Below is a small trained network, with its code and all its weights. Each question gives an input and a class and asks what happens when units are switched off, that is, made to give their printed mean instead of their output.

import numpy as np


def w(rows, s, z=0):
    codes = np.array(rows[::2]) - 128.0
    scale = np.full(codes.shape[1], s)
    scale[-1] = z or s
    return codes * scale


def f(y):
    return y / 2 * (1 + np.tanh(0.7978845608 * (y + 0.044715 * y**3)))


def log_softmax(a):
    a = a - a.max(-1, keepdims=True)
    return a - np.log(np.exp(a).sum(-1, keepdims=True))


def net(x, mask):
    res = np.array(x, float).reshape(1, 2) / 4 @ E
    y = f(res @ A[0][:, :-1].T + A[0][:, -1])
    res = res + np.where(mask, y, B[0][:, -1]) @ B[0][:, :-1]
    return log_softmax(res[-1] @ U[:, :-1].T + U[:, -1])


A, B = {}, {}
E = w([
[224,194,106,2],'x0',
[16,84,44,76],'x1',
],0.0074)
A[0] = w([
[127,167,126,141,131],'n1',
[36,79,28,47,91],'n2',
[159,162,97,10,111],'n3',
[87,70,147,238,131],'n4',
[98,125,184,83,217],'n5',
[179,160,104,106,254],'n6',
[149,168,140,39,67],'n7',
[102,95,66,88,69],'n8',
[97,157,149,113,64],'n9',
[215,122,221,170,102],'n10',
[237,145,115,65,111],'n11',
],0.012,0.009)
B[0] = w([
[131,138,133,127,132],'n1',
[72,184,210,165,237],'n2',
[116,39,113,176,221],'n3',
[99,48,75,131,252],'n4',
[113,161,90,64,199],'n5',
[41,115,97,75,255],'n6',
[200,63,180,253,173],'n7',
[166,129,203,205,152],'n8',
[175,123,199,176,110],'n9',
[78,179,216,160,215],'n10',
[102,99,126,161,223],'n11',
],0.015,0.0088)
U = w([
[138,36,60,177,80],'0',
[119,179,183,154,190],'1',
[119,153,7,40,254],'2',
[195,165,109,120,59],'3',
[202,183,106,142,66],'4',
],0.018,0.006)

Each question gives the input, the list of numbers given to net, and the class t.
The units are the neurons (one row each of A and B). Each row of codes is followed by its name. A weight is (code - 128) times the scale printed after its matrix; where a second scale follows, it is the last column's (A, B and U).
mask holds one flag per neuron, in row order. A switched-off neuron (its flag False) gives its mean, the last column of its row in B, instead of its output. The means were averaged over made-up inputs and are rounded, as every weight is.
A unit's drop is (log p(t) with every unit on - log p(t) with that unit switched off) / (log p(t) with every unit on - log p(t) with every unit switched off).
The circuit of an input: a set's keep is (log p(t) with only the set's units on - log p(t) with every unit switched off) / (log p(t) with every unit on - log p(t) with every unit switched off). Starting from all 11 units, units are removed one at a time, each time the one whose removal leaves the highest keep (on an exact tie, the one counted first), for as long as the keep stays at least 0.8.
circuit, biggest first: the units of the circuit, biggest drop first
most important unit: the unit with the biggest drop
k most important neurons: the k neurons with the biggest drops, biggest first
drop when u is switched off: that unit's drop, to one decimal
input [1,-2], class 2: most important unit => n2
input [3,-3], class 2: 3 most important neurons => n2, n6, n8
input [4,-3], class 0: 4 most important neurons => n2, n11, n3, n7
input [6,-6], class 0: 4 most important neurons => n3, n2, n11, n7
input [1,4], class 1: 2 most important neurons => n2, n4
input [-5,6], class 1: 2 most important neurons => n2, n3
input [6,5], class 0: 2 most important neurons => n3, n10
input [-2,3], class 2: 3 most important neurons => n10, n7, n3
input [1,-3], class 2: 4 most important neurons => n2, n7, n8, n6
input [-1,3], class 2: 2 most important neurons => n10, n7
input [-1,4], class 1: drop when n6 is switched off => 0.2
input [7,5], class 0: drop when n3 is switched off => 1.6
input [3,7], class 1: drop when n2 is switched off => 0.6
input [1,3], class 2: circuit, biggest first => n7
